Below are the code and all the weights of a small trained network. Each question names an input and a target symbol and asks about switching units off, where a switched-off unit gives its printed mean instead of its output.

import numpy as np


def w(rows, s, z=0):
    codes = np.array(rows[::2]) - 128.0
    scale = np.full(codes.shape[1], s)
    scale[-1] = z or s
    return codes * scale


def f(y):
    return np.maximum(y, 0)


def softmax(a):
    e = np.exp(a - a.max(-1, keepdims=True))
    return e / e.sum(-1, keepdims=True)


def log_softmax(a):
    a = a - a.max(-1, keepdims=True)
    return a - np.log(np.exp(a).sum(-1, keepdims=True))


def net(x, mask):
    ids = ['αδθλτψω'.index(c) for c in x.split()]
    T = len(ids)
    res = E[ids] + P[:T]
    q, k, v = (res @ M[0].T for M in (Q, K, V))
    z = softmax(np.where(np.tri(T) > 0, q @ k.T / 2**0.5, -1e9)) @ v
    res = res + np.where(mask[0], z, O[0][:, -1]) @ O[0][:, :-1]
    y = f(res @ A[0][:, :-1].T + A[0][:, -1])
    res = res + np.where(mask[1:17], y, B[0][:, -1]) @ B[0][:, :-1]
    return log_softmax(res[-1] @ U[:, :-1].T + U[:, -1])


Q, K, V, O, A, B = {}, {}, {}, {}, {}, {}
E = w([
[112,84,125,174,92,107,151,76,112,207,72,128],'α',
[81,100,98,172,97,64,153,119,93,196,66,145],'δ',
[212,154,170,194,113,52,210,118,184,251,106,125],'θ',
[80,125,121,186,173,151,193,156,12,115,96,187],'λ',
[26,146,86,182,150,36,196,126,79,118,127,172],'τ',
[126,76,165,166,134,143,129,30,204,105,96,161],'ψ',
[167,36,98,119,45,152,226,188,69,170,190,73],'ω',
],0.015)
P = w([
[175,27,199,141,152,46,6,150,161,229,188,106],'0',
[122,90,143,35,61,88,138,39,34,127,153,207],'1',
[104,93,227,149,162,88,107,175,101,154,138,33],'2',
[178,146,136,43,53,95,159,103,84,93,124,182],'3',
[96,71,199,167,178,135,124,185,130,143,122,87],'4',
[159,152,114,46,41,140,173,124,106,83,108,204],'5',
[118,97,144,177,165,156,143,182,115,103,115,49],'6',
[160,178,97,13,47,195,185,108,107,81,120,198],'7',
[114,91,121,154,181,216,155,148,129,118,164,59],'8',
[145,201,42,29,4,195,161,145,125,51,80,195],'9',
[91,63,95,216,131,210,145,154,110,82,120,43],'10',
],0.012)
Q[0] = w([
[94,145,98,98,10,132,210,75,147,215,7,183],'h1',
[95,145,120,190,200,124,2,174,163,174,160,28],'h1',
],0.0071)
K[0] = w([
[142,202,55,128,157,169,150,102,186,139,143,158],'h1',
[157,107,204,106,130,1,59,68,69,210,88,179],'h1',
],0.0065)
V[0] = w([
[129,60,46,94,170,202,68,162,66,65,174,139],'h1',
[73,239,177,161,255,112,25,39,184,92,3,172],'h1',
],0.0052)
O[0] = w([
[233,64,187,200,131,68,145,137,144,141,122,149,117],'h1',
[142,139,214,30,152,120,186,155,72,148,8,93,6],'h1',
],0.012,0.021)
A[0] = w([
[99,194,138,29,127,136,36,54,129,87,106,167,82],'n1',
[144,95,77,129,148,102,82,152,139,197,157,47,149],'n2',
[106,203,202,108,143,197,179,171,172,113,75,113,121],'n3',
[102,147,109,37,70,163,205,112,71,129,90,170,117],'n4',
[144,144,160,134,94,50,131,91,211,136,121,162,129],'n5',
[112,162,124,112,203,71,112,215,76,96,163,192,101],'n6',
[104,197,111,84,84,90,112,155,123,77,82,164,132],'n7',
[70,173,117,128,184,106,73,126,120,74,144,138,93],'n8',
[191,118,180,61,30,93,194,150,150,209,128,143,136],'n9',
[128,128,100,198,110,185,42,162,155,136,150,71,101],'n10',
[114,132,130,104,118,50,135,24,158,81,109,199,93],'n11',
[199,254,154,51,225,74,34,198,134,3,83,160,11],'n12',
[81,165,118,147,232,136,75,119,166,141,153,69,137],'n13',
[76,146,97,101,120,218,78,100,82,48,139,132,112],'n14',
[112,115,166,31,54,163,190,236,104,122,153,101,115],'n15',
[108,162,165,51,125,68,131,165,81,28,145,216,57],'n16',
],0.01,0.012)
B[0] = w([
[149,123,186,74,81,112,95,166,184,170,154,137,132],'n1',
[163,154,176,139,142,195,119,106,138,151,117,150,200],'n2',
[83,116,126,118,135,160,141,151,175,111,162,80,129],'n3',
[95,69,87,81,200,167,110,80,90,162,81,110,137],'n4',
[150,109,158,168,148,112,118,126,129,110,76,141,154],'n5',
[118,154,163,103,134,155,107,110,139,167,141,124,133],'n6',
[84,130,134,101,149,149,147,49,120,160,123,121,133],'n7',
[157,107,155,116,156,110,82,109,138,121,112,130,138],'n8',
[142,141,163,170,151,128,110,104,80,40,89,162,132],'n9',
[121,109,139,107,168,150,135,113,130,110,123,128,255],'n10',
[120,147,137,134,124,151,152,171,142,104,183,101,146],'n11',
[147,82,20,90,135,163,137,43,181,54,233,246,128],'n12',
[151,88,167,166,122,136,157,140,107,102,116,96,157],'n13',
[147,99,113,150,101,94,124,108,177,153,113,144,162],'n14',
[217,89,206,167,152,47,50,120,228,79,90,179,130],'n15',
[118,155,122,123,167,109,81,127,77,71,106,159,130],'n16',
],0.013,0.034)
U = w([
[210,55,160,173,163,56,82,168,141,205,55,106,202],'α',
[53,71,68,144,168,172,222,219,134,131,160,2,232],'δ',
[107,136,100,78,160,126,130,150,209,211,146,121,1],'θ',
[170,141,120,117,109,141,180,137,41,64,94,191,160],'λ',
[93,162,100,91,168,159,135,126,120,87,112,152,49],'τ',
[162,118,130,33,174,146,130,144,140,28,82,175,58],'ψ',
[137,194,135,134,67,109,158,135,169,86,146,230,155],'ω',
],0.0074,0.0064)

Each question gives the input, a string of symbols that net reads in full, and the target symbol t.
The units are the heads (2 rows each of Q, K, V and O) and the neurons (one row each of A and B). Each row of codes is followed by its name. A weight is (code - 128) times the scale printed after its matrix; where a second scale follows, it is the last column's (O, A, B and U).
mask holds one flag per unit, heads first, then neurons. A switched-off unit (its flag False) gives its mean, the last column of its rows in O or B, instead of its output. The means were averaged over made-up inputs and are rounded, as every weight is.
A unit's drop is (log p(t) with every unit on - log p(t) with that unit switched off) / (log p(t) with every unit on - log p(t) with every unit switched off).
The circuit of an input: a set's keep is (log p(t) with only the set's units on - log p(t) with every unit switched off) / (log p(t) with every unit on - log p(t) with every unit switched off). Starting from the 12 units with the biggest drops (on a tie, the unit counted first), units are removed one at a time, each time the one whose removal leaves the highest keep (on an exact tie, the one counted first), for as long as the keep stays at least 0.8.
circuit, biggest first: the units of the circuit, biggest drop first
top k neurons: the k neurons with the biggest drops, biggest first
drop when u is switched off: that unit's drop, to one decimal
input δ ω θ ω τ ω ω α λ δ θ, target δ: circuit, biggest first : [n14 n8]
input α λ α, target δ: top 4 neurons : [n14 n5 n8 n2]
input α δ ψ λ α θ, target λ: circuit, biggest first : [h1 n9]
input ψ θ τ δ, target τ: circuit, biggest first : [h1 n7]
input α ω ω ω α ω δ ω λ, target α: top 4 neurons : [n8 n14 n11 n13]
input θ θ δ θ ω ω ψ, target α: circuit, biggest first : [n8 n13]
input θ ω α δ ψ α, target ψ: circuit, biggest first : [h1]
input ψ θ α θ τ α, target τ: circuit, biggest first : [h1 n4 n7]
input ω α α ω ω θ α τ λ, target α: top 2 neurons : [n14 n8]
input ω δ ω ω ω ψ λ δ, target ψ: top 4 neurons : [n4 n9 n15 n13]
input ω ψ λ α ψ, target δ: circuit, biggest first : [n2 h1 n14]
input ω α θ θ ω ψ ψ τ, target ψ: top 3 neurons : [n16 n15 n4]
input α δ δ, target δ: circuit, biggest first : [h1 n5]
input θ ψ ω λ, target ω: circuit, biggest first : [n10 n14]
input ψ λ θ ω α ψ θ δ, target ψ: top 2 neurons : [n4 n15]
input τ δ τ τ α θ, target τ: top neuron : [n4]
input λ ω τ, target α: top 2 neurons : [n8 n10]
input τ τ ω λ α τ, target τ: top 3 neurons : [n16 n4 n7]
input δ θ θ λ θ λ ω θ τ α, target τ: top 2 neurons : [n4 n7]
input ω ω θ ω ω ω δ α α δ, target δ: circuit, biggest first : [n2 n11]
input ω ω ω ψ α ψ, target ψ: top 4 neurons : [n4 n9 n1 n16]
input ω θ θ α λ λ α λ ψ, target α: circuit, biggest first : [n14]
input λ ω ω ω θ ω ψ ψ ψ α, target ψ: top 3 neurons : [n9 n15 n4]
input ω θ λ δ, target λ: top 3 neurons : [n9 n10 n14]
input ω ω δ θ α θ δ α, target θ: top 2 neurons : [n4 n1]
input θ ω ω λ ω ω α ψ θ τ θ, target δ: top 2 neurons : [n14 n5]
input α τ τ λ λ α λ δ, target λ: drop when h1 is switched off : 2.1
input θ α θ α, target θ: drop when n16 is switched off : 0.0
input τ ω ω δ δ ω α α α θ, target θ: drop when n7 is switched off : 0.1
input ω ω ω θ δ δ, target θ: drop when n7 is switched off : 0.2
